Below are the code and all the weights of a small trained network. Each question names an input and a target symbol and asks about switching units off, where a switched-off unit gives its printed mean instead of its output.

import numpy as np


def w(rows, s, z=0):
    codes = np.array(rows[::2]) - 128.0
    scale = np.full(codes.shape[1], s)
    scale[-1] = z or s
    return codes * scale


def norm(h):
    return h / np.sqrt((h * h).mean(-1, keepdims=True) + 1e-5)


def f(y):
    return np.maximum(y, 0)


def softmax(a):
    e = np.exp(a - a.max(-1, keepdims=True))
    return e / e.sum(-1, keepdims=True)


def log_softmax(a):
    a = a - a.max(-1, keepdims=True)
    return a - np.log(np.exp(a).sum(-1, keepdims=True))


def net(x, mask):
    ids = ['βδεζηθλμπστψω'.index(c) for c in x.split()]
    T = len(ids)
    res = E[ids] + P[:T]
    u = 0
    for l in range(3):
        r = norm(res)
        for j in range(2):
            rows = slice(4 * j, 4 * j + 4)
            q, k, v = (r @ M[l][rows].T for M in (Q, K, V))
            z = softmax(np.where(np.tri(T) > 0, q @ k.T / 4**0.5, -1e9)) @ v
            o = O[l][rows]
            res = res + np.where(mask[u + j], z, o[:, -1]) @ o[:, :-1]
        u += 2
        y = f(norm(res) @ A[l][:, :-1].T + A[l][:, -1])
        res = res + np.where(mask[u : u + 8], y, B[l][:, -1]) @ B[l][:, :-1]
        u += 8
    return log_softmax(norm(res)[-1] @ U[:, :-1].T + U[:, -1])


Q, K, V, O, A, B = {}, {}, {}, {}, {}, {}
E = w([
[132,131,137],'β',
[131,127,138],'δ',
[132,126,151],'ε',
[124,119,133],'ζ',
[135,125,122],'η',
[117,118,124],'θ',
[132,132,154],'λ',
[132,127,147],'μ',
[132,128,142],'π',
[127,129,125],'σ',
[154,109,108],'τ',
[79,129,96],'ψ',
[92,150,2],'ω',
],0.0066)
P = w([
[159,141,96],'0',
[144,203,173],'1',
[157,14,87],'2',
[47,145,150],'3',
[141,205,153],'4',
[160,3,77],'5',
[72,131,130],'6',
[134,219,155],'7',
],0.0033)
Q[0] = w([
[147,117,104],'L0H0',
[114,142,151],'L0H0',
[150,160,146],'L0H0',
[101,88,70],'L0H0',
[137,116,1],'L0H1',
[127,130,125],'L0H1',
[136,119,65],'L0H1',
[130,146,107],'L0H1',
],0.0092)
K[0] = w([
[199,75,125],'L0H0',
[84,170,152],'L0H0',
[143,173,163],'L0H0',
[132,43,7],'L0H0',
[96,255,163],'L0H1',
[128,135,129],'L0H1',
[107,221,134],'L0H1',
[83,155,156],'L0H1',
],0.0047)
V[0] = w([
[154,35,86],'L0H0',
[129,124,125],'L0H0',
[35,207,85],'L0H0',
[128,128,128],'L0H0',
[116,189,159],'L0H1',
[145,86,119],'L0H1',
[86,217,140],'L0H1',
[130,3,58],'L0H1',
],0.0021)
O[0] = w([
[89,139,239,5],'L0H0',
[126,128,133,125],'L0H0',
[251,62,111,192],'L0H0',
[128,128,128,128],'L0H0',
[100,156,211,121],'L0H1',
[131,113,94,122],'L0H1',
[136,189,251,144],'L0H1',
[184,81,14,74],'L0H1',
],0.0016,0.00014)
A[0] = w([
[142,98,140,101],'L0N0',
[124,139,90,126],'L0N1',
[84,253,104,5],'L0N2',
[126,64,228,55],'L0N3',
[171,123,124,151],'L0N4',
[121,123,111,110],'L0N5',
[90,94,2,12],'L0N6',
[17,146,47,122],'L0N7',
],0.0031,0.0029)
B[0] = w([
[122,98,114,140],'L0N0',
[111,114,153,151],'L0N1',
[213,202,229,161],'L0N2',
[136,36,144,137],'L0N3',
[123,153,104,188],'L0N4',
[124,121,130,130],'L0N5',
[44,1,236,148],'L0N6',
[136,97,207,254],'L0N7',
],0.0039,0.0015)
Q[1] = w([
[170,158,167],'L1H0',
[197,43,139],'L1H0',
[77,197,133],'L1H0',
[81,37,55],'L1H0',
[213,152,118],'L1H1',
[134,144,135],'L1H1',
[2,91,142],'L1H1',
[194,154,126],'L1H1',
],0.0084)
K[1] = w([
[17,104,133],'L1H0',
[185,37,48],'L1H0',
[61,205,210],'L1H0',
[253,120,107],'L1H0',
[45,73,143],'L1H1',
[91,135,148],'L1H1',
[219,210,116],'L1H1',
[35,80,142],'L1H1',
],0.0059)
V[1] = w([
[243,124,233],'L1H0',
[199,185,144],'L1H0',
[128,128,128],'L1H0',
[250,217,214],'L1H0',
[254,34,218],'L1H1',
[228,52,187],'L1H1',
[71,165,85],'L1H1',
[61,172,16],'L1H1',
],0.0017)
O[1] = w([
[150,133,54,252],'L1H0',
[167,74,106,110],'L1H0',
[128,128,128,128],'L1H0',
[214,69,55,171],'L1H0',
[249,5,117,245],'L1H1',
[225,40,119,211],'L1H1',
[91,181,119,66],'L1H1',
[73,221,102,17],'L1H1',
],0.0019,0.00022)
A[1] = w([
[108,80,253,6],'L1N0',
[229,94,178,3],'L1N1',
[133,234,110,133],'L1N2',
[198,170,125,7],'L1N3',
[88,198,95,25],'L1N4',
[175,185,192,68],'L1N5',
[127,196,191,227],'L1N6',
[172,129,49,172],'L1N7',
],0.0044,0.0025)
B[1] = w([
[2,160,96,172],'L1N0',
[179,34,63,140],'L1N1',
[97,87,176,210],'L1N2',
[187,134,193,151],'L1N3',
[78,98,139,135],'L1N4',
[138,46,126,185],'L1N5',
[164,53,107,255],'L1N6',
[133,190,159,180],'L1N7',
],0.0053,0.0031)
Q[2] = w([
[177,144,171],'L2H0',
[209,114,194],'L2H0',
[139,76,140],'L2H0',
[89,246,129],'L2H0',
[120,78,87],'L2H1',
[141,153,157],'L2H1',
[35,173,85],'L2H1',
[43,179,90],'L2H1',
],0.013)
K[2] = w([
[121,59,133],'L2H0',
[114,58,99],'L2H0',
[110,123,64],'L2H0',
[134,143,250],'L2H0',
[180,114,120],'L2H1',
[93,116,139],'L2H1',
[140,233,149],'L2H1',
[133,231,154],'L2H1',
],0.013)
V[2] = w([
[203,149,87],'L2H0',
[146,131,130],'L2H0',
[122,187,25],'L2H0',
[189,73,252],'L2H0',
[59,105,205],'L2H1',
[211,85,38],'L2H1',
[81,63,4],'L2H1',
[181,65,236],'L2H1',
],0.0027)
O[2] = w([
[192,96,108,96],'L2H0',
[142,122,129,125],'L2H0',
[146,185,57,55],'L2H0',
[163,71,214,199],'L2H0',
[128,57,191,157],'L2H1',
[226,116,49,165],'L2H1',
[144,2,85,129],'L2H1',
[226,121,132,252],'L2H1',
],0.0028,0.0019)
A[2] = w([
[144,135,1,124],'L2N0',
[155,94,211,96],'L2N1',
[168,169,187,183],'L2N2',
[182,62,139,176],'L2N3',
[85,234,97,5],'L2N4',
[176,160,180,13],'L2N5',
[100,151,9,154],'L2N6',
[37,125,120,175],'L2N7',
],0.0063,0.0032)
B[2] = w([
[99,92,86,141],'L2N0',
[101,157,115,196],'L2N1',
[110,82,100,166],'L2N2',
[113,177,134,254],'L2N3',
[119,254,164,135],'L2N4',
[173,135,146,131],'L2N5',
[58,151,140,143],'L2N6',
[188,133,118,198],'L2N7',
],0.009,0.005)
U = w([
[186,155,157,95],'β',
[162,134,189,106],'δ',
[154,101,43,250],'ε',
[138,70,128,143],'ζ',
[105,248,132,130],'η',
[138,89,131,114],'θ',
[161,110,109,136],'λ',
[177,182,50,71],'μ',
[199,170,124,124],'π',
[50,136,221,60],'σ',
[74,119,58,182],'τ',
[94,54,138,142],'ψ',
[78,124,109,120],'ω',
],0.017,0.0025)

Each question gives the input, a string of symbols that net reads in full, and the target symbol t.
The units are the heads (4 rows each of Q, K, V and O) and the neurons (one row each of A and B). Each row of codes is followed by its name. A weight is (code - 128) times the scale printed after its matrix; where a second scale follows, it is the last column's (O, A, B and U).
mask holds one flag per unit, layer by layer, with each layer's heads first. A switched-off unit (its flag False) gives its mean, the last column of its rows in O or B, instead of its output. The means were averaged over made-up inputs and are rounded, as every weight is.
A unit's drop is (log p(t) with every unit on - log p(t) with that unit switched off) / (log p(t) with every unit on - log p(t) with every unit switched off).
The circuit of an input: a set's keep is (log p(t) with only the set's units on - log p(t) with every unit switched off) / (log p(t) with every unit on - log p(t) with every unit switched off). Starting from the 12 units with the biggest drops (on a tie, the unit counted first), units are removed one at a time, each time the one whose removal leaves the highest keep (on an exact tie, the one counted first), for as long as the keep stays at least 0.8.
units of the circuit, in order: the units of the circuit, biggest drop first
k most important neurons: the k neurons with the biggest drops, biggest first
top k neurons in layer l: the k neurons of layer l with the biggest drops, biggest first
input β λ δ ω θ ψ ε σ, target σ: units of the circuit, in order -> (L2N7, L1N2)
input η ζ λ π μ μ ζ, target η: 2 most important neurons -> (L1N6, L0N7)
input μ λ β λ, target μ: 2 most important neurons -> (L2N7, L1N0)
input ψ ζ θ η β ψ σ μ, target σ: units of the circuit, in order -> (L2N7)
input η ω β λ, target η: 3 most important neurons -> (L1N0, L1N5, L0N7)
input ψ τ ζ η η η η, target ψ: units of the circuit, in order -> (L0N7, L2N3, L1N0, L2N7)
input π ζ ζ, target σ: 4 most important neurons -> (L2N7, L0N7, L1N6, L2N3)
input σ η η ψ σ θ ψ η, target σ: 2 most important neurons -> (L2N7, L1N2)
input σ σ σ η ω μ η η, target δ: top 4 neurons in layer 1 -> (L1N0, L1N2, L1N6, L1N5)
input σ ζ ψ ψ, target σ: top 2 neurons in layer 0 -> (L0N7, L0N2)
input η σ τ η η σ π, target η: top 3 neurons in layer 1 -> (L1N7, L1N6, L1N5)
input ζ η ψ β τ, target σ: top 3 neurons in layer 0 -> (L0N2, L0N7, L0N4)
input σ μ ψ η σ, target σ: units of the circuit, in order -> (L1N2, L2N2)
input η σ η β, target η: 4 most important neurons -> (L0N7, L1N7, L1N5, L2N7)
input ψ η ζ η μ β, target π: 2 most important neurons -> (L1N0, L1N2)
input η β σ τ η ψ σ, target η: 2 most important neurons -> (L0N7, L1N7)
input ω δ η η τ δ ψ δ, target σ: units of the circuit, in order -> (L2N2)
input η η ε ω ω θ η, target η: 3 most important neurons -> (L1N0, L1N7, L0N7)
input τ η ω σ ψ ψ η, target τ: top 3 neurons in layer 1 -> (L1N6, L1N0, L1N7)
input ψ ω η η, target ψ: top 3 neurons in layer 2 -> (L2N3, L2N1, L2N7)
input θ η σ η β σ ζ η, target δ: 3 most important neurons -> (L1N0, L2N3, L1N6)
input η τ η λ ω η λ, target η: 3 most important neurons -> (L1N7, L0N7, L2N7)
input ψ ω θ θ σ η ψ, target ψ: top 3 neurons in layer 0 -> (L0N7, L0N6, L0N1)
input β η β, target π: top 3 neurons in layer 1 -> (L1N2, L1N0, L1N6)
input η τ ψ η μ β ψ, target η: top 2 neurons in layer 2 -> (L2N7, L2N2)
input τ λ μ, target ε: top 3 neurons in layer 1 -> (L1N2, L1N3, L1N0)
input μ η η, target μ: top 3 neurons in layer 2 -> (L2N3, L2N2, L2N7)
input η ζ β μ, target η: 4 most important neurons -> (L0N7, L1N7, L2N7, L1N5)
